Below are the code and all the weights of a small trained network. Each question names an input and a class and asks about switching units off, where a switched-off unit gives its printed mean instead of its output.

import numpy as np


def w(rows, s, z=0):
    codes = np.array(rows[::2]) - 128.0
    scale = np.full(codes.shape[1], s)
    scale[-1] = z or s
    return codes * scale


def f(y):
    return np.maximum(y, 0)


def log_softmax(a):
    a = a - a.max(-1, keepdims=True)
    return a - np.log(np.exp(a).sum(-1, keepdims=True))


def net(x, mask):
    res = np.array(x, float).reshape(1, 6) / 4 @ E
    y = f(res @ A[0][:, :-1].T + A[0][:, -1])
    res = res + np.where(mask, y, B[0][:, -1]) @ B[0][:, :-1]
    return log_softmax(res[-1] @ U[:, :-1].T + U[:, -1])


A, B = {}, {}
E = w([
[110,104,84,176,138,156,151,100,130,131,105],'x0',
[99,94,67,120,136,160,153,124,181,180,114],'x1',
[74,149,235,60,234,181,96,36,153,107,185],'x2',
[55,139,155,137,133,95,131,163,76,105,133],'x3',
[117,37,102,11,76,148,80,112,72,87,62],'x4',
[129,115,254,140,129,135,193,55,61,143,150],'x5',
],0.0065)
A[0] = w([
[118,86,123,64,94,155,69,132,76,120,86,44],'n1',
[128,107,65,221,74,81,143,136,49,175,33,117],'n2',
[117,47,142,29,95,174,113,141,105,101,77,3],'n3',
[164,132,173,160,85,105,67,150,127,63,153,136],'n4',
[162,60,78,111,178,167,185,119,148,168,146,156],'n5',
[74,86,87,118,101,204,151,135,166,196,149,69],'n6',
[77,152,150,97,171,182,62,48,131,131,146,59],'n7',
[1,125,119,147,147,61,120,161,58,118,144,160],'n8',
[213,127,162,60,131,112,121,195,126,96,193,127],'n9',
[129,157,26,100,227,117,76,226,142,72,88,107],'n10',
[126,191,152,200,188,121,129,165,181,165,199,27],'n11',
],0.0064,0.0014)
B[0] = w([
[63,175,101,201,179,109,155,103,171,171,64,213],'n1',
[168,166,149,81,100,109,197,135,211,58,183,253],'n2',
[91,137,1,195,143,74,159,120,138,125,34,227],'n3',
[60,151,193,127,118,140,102,91,206,143,155,175],'n4',
[136,170,122,160,83,191,99,139,151,99,217,188],'n5',
[64,144,212,75,106,146,85,109,142,101,182,186],'n6',
[160,102,127,101,141,54,187,172,176,50,112,226],'n7',
[212,78,118,116,79,203,52,127,130,194,202,196],'n8',
[36,161,91,166,76,133,134,52,131,122,178,175],'n9',
[147,63,164,80,154,164,155,188,64,143,140,234],'n10',
[132,105,42,165,171,29,125,117,104,145,36,224],'n11',
],0.0061,0.0057)
U = w([
[114,134,165,94,123,56,224,152,198,58,158,108],'0',
[12,178,52,215,197,5,150,96,112,200,8,5],'1',
[25,189,116,160,67,224,118,65,132,163,196,188],'2',
[22,173,179,140,68,199,38,94,159,151,218,182],'3',
[148,44,190,53,190,190,181,215,53,238,137,137],'4',
[127,92,126,156,93,235,19,86,80,212,244,146],'5',
],0.0033,0.0015)

Each question gives the input, the list of numbers given to net, and the class t.
The units are the neurons (one row each of A and B). Each row of codes is followed by its name. A weight is (code - 128) times the scale printed after its matrix; where a second scale follows, it is the last column's (A, B and U).
mask holds one flag per neuron, in row order. A switched-off neuron (its flag False) gives its mean, the last column of its row in B, instead of its output. The means were averaged over made-up inputs and are rounded, as every weight is.
A unit's drop is (log p(t) with every unit on - log p(t) with that unit switched off) / (log p(t) with every unit on - log p(t) with every unit switched off).
The circuit of an input: a set's keep is (log p(t) with only the set's units on - log p(t) with every unit switched off) / (log p(t) with every unit on - log p(t) with every unit switched off). Starting from all 11 units, units are removed one at a time, each time the one whose removal leaves the highest keep (on an exact tie, the one counted first), for as long as the keep stays at least 0.8.
units of the circuit, in order: the units of the circuit, biggest drop first
top k neurons: the k neurons with the biggest drops, biggest first
drop when u is switched off: that unit's drop, to one decimal
input [-4,5,3,-1,6,2], class 1: units of the circuit, in order -> [n3 n1]
input [5,6,1,-1,8,1], class 1: units of the circuit, in order -> [n3]
input [3,-2,0,-2,5,1], class 1: units of the circuit, in order -> [n3 n1 n8]
input [2,-6,-4,-3,8,1], class 1: units of the circuit, in order -> [n3 n1]
input [-7,-7,6,-1,-8,2], class 1: top 2 neurons -> [n11 n2]
input [-7,-7,-5,1,7,-2], class 1: top 2 neurons -> [n3 n1]
input [3,-6,-4,-2,-5,-8], class 4: top 2 neurons -> [n10 n3]
input [-3,-4,-3,0,8,-5], class 1: drop when n1 is switched off -> 0.5
input [0,-2,0,-2,-2,-7], class 4: drop when n11 is switched off -> 0.0
input [0,-5,4,-2,-8,-6], class 1: drop when n3 is switched off -> -0.2
